Here is a tiny trained network, its code and every weight. The questions are about switching its units off for an input and a class, where a switched-off unit gives its printed mean instead of its output.

import numpy as np


def w(rows, s, z=0):
    codes = np.array(rows[::2]) - 128.0
    scale = np.full(codes.shape[1], s)
    scale[-1] = z or s
    return codes * scale


def f(y):
    return y / 2 * (1 + np.tanh(0.7978845608 * (y + 0.044715 * y**3)))


def log_softmax(a):
    a = a - a.max(-1, keepdims=True)
    return a - np.log(np.exp(a).sum(-1, keepdims=True))


def net(x, mask):
    res = np.array(x, float).reshape(1, 5) / 4 @ E
    y = f(res @ A[0][:, :-1].T + A[0][:, -1])
    res = res + np.where(mask, y, B[0][:, -1]) @ B[0][:, :-1]
    return log_softmax(res[-1] @ U[:, :-1].T + U[:, -1])


A, B = {}, {}
E = w([
[134,125,120,124,123,129],'x0',
[98,226,148,62,153,114],'x1',
[128,130,133,129,130,120],'x2',
[254,208,90,150,183,145],'x3',
[109,90,196,107,247,176],'x4',
],0.0093)
A[0] = w([
[250,172,70,153,127,119,169],'N1',
[107,232,162,57,124,164,62],'N2',
[180,222,169,218,209,183,163],'N3',
[188,153,88,144,168,150,34],'N4',
[105,132,148,127,183,201,55],'N5',
[143,89,167,119,183,142,67],'N6',
[167,44,112,244,128,164,76],'N7',
[139,66,102,96,255,94,69],'N8',
[152,209,91,238,26,78,66],'N9',
[174,185,102,171,162,143,3],'N10',
],0.008,0.0052)
B[0] = w([
[79,97,144,94,162,113,254],'N1',
[204,188,192,26,68,68,166],'N2',
[78,89,134,111,150,139,226],'N3',
[44,80,181,169,89,82,157],'N4',
[139,222,150,217,86,130,149],'N5',
[114,219,141,129,21,189,149],'N6',
[223,147,211,1,15,70,190],'N7',
[88,144,130,180,47,204,166],'N8',
[89,166,128,142,95,238,238],'N9',
[63,114,158,197,56,46,153],'N10',
],0.0095,0.0083)
U = w([
[198,152,178,70,70,40,46],'0',
[103,195,121,227,73,191,47],'1',
[109,98,105,104,139,116,255],'2',
[11,59,141,139,117,35,25],'3',
[128,110,103,112,139,126,248],'4',
[212,116,48,187,199,72,122],'5',
],0.012,0.01)

Each question gives the input, the list of numbers given to net, and the class t.
The units are the neurons (one row each of A and B). Each row of codes is followed by its name. A weight is (code - 128) times the scale printed after its matrix; where a second scale follows, it is the last column's (A, B and U).
mask holds one flag per neuron, in row order. A switched-off neuron (its flag False) gives its mean, the last column of its row in B, instead of its output. The means were averaged over made-up inputs and are rounded, as every weight is.
A unit's drop is (log p(t) with every unit on - log p(t) with that unit switched off) / (log p(t) with every unit on - log p(t) with every unit switched off).
The circuit of an input: a set's keep is (log p(t) with only the set's units on - log p(t) with every unit switched off) / (log p(t) with every unit on - log p(t) with every unit switched off). Starting from all 10 units, units are removed one at a time, each time the one whose removal leaves the highest keep (on an exact tie, the one counted first), for as long as the keep stays at least 0.8.
units of the circuit, in order: the units of the circuit, biggest drop first
most important unit: the unit with the biggest drop
top k neurons: the k neurons with the biggest drops, biggest first
drop when u is switched off: that unit's drop, to one decimal
input [-1,-3,-1,3,5], class 1: units of the circuit, in order	[N8]
input [4,5,3,-5,5], class 0: units of the circuit, in order	[N2; N3]
input [5,0,-1,6,5], class 3: units of the circuit, in order	[N3; N4; N10]
input [0,-6,-1,7,4], class 3: top 2 neurons	[N3; N4]
input [-3,1,-8,8,8], class 1: top 2 neurons	[N8; N5]
input [-2,7,5,6,5], class 0: top 2 neurons	[N2; N9]
input [1,6,3,-6,-1], class 0: units of the circuit, in order	[N2; N3]
input [-5,2,1,-2,5], class 1: top 2 neurons	[N1; N5]
input [8,6,-1,5,-7], class 2: top 2 neurons	[N1; N7]
input [2,-4,0,-3,0], class 0: top 3 neurons	[N7; N9; N3]
input [-8,-5,1,-7,5], class 2: units of the circuit, in order	[N1; N4; N10]
input [7,4,3,5,-7], class 1: top 3 neurons	[N9; N7; N10]
input [-5,-6,0,-7,-7], class 1: top 2 neurons	[N9; N1]
input [6,6,0,-5,-2], class 0: most important unit	N2
input [1,2,7,3,-7], class 1: top 2 neurons	[N9; N7]
input [1,3,8,5,8], class 1: top 3 neurons	[N8; N5; N6]
input [-2,8,0,-7,0], class 0: drop when N8 is switched off	0.0
input [6,-8,6,-3,-2], class 0: drop when N7 is switched off	0.7
input [-2,5,-2,7,6], class 3: drop when N5 is switched off	-0.1
input [0,-3,-1,1,1], class 5: most important unit	N9
input [-1,-7,-6,-7,-1], class 0: drop when N3 is switched off	0.1
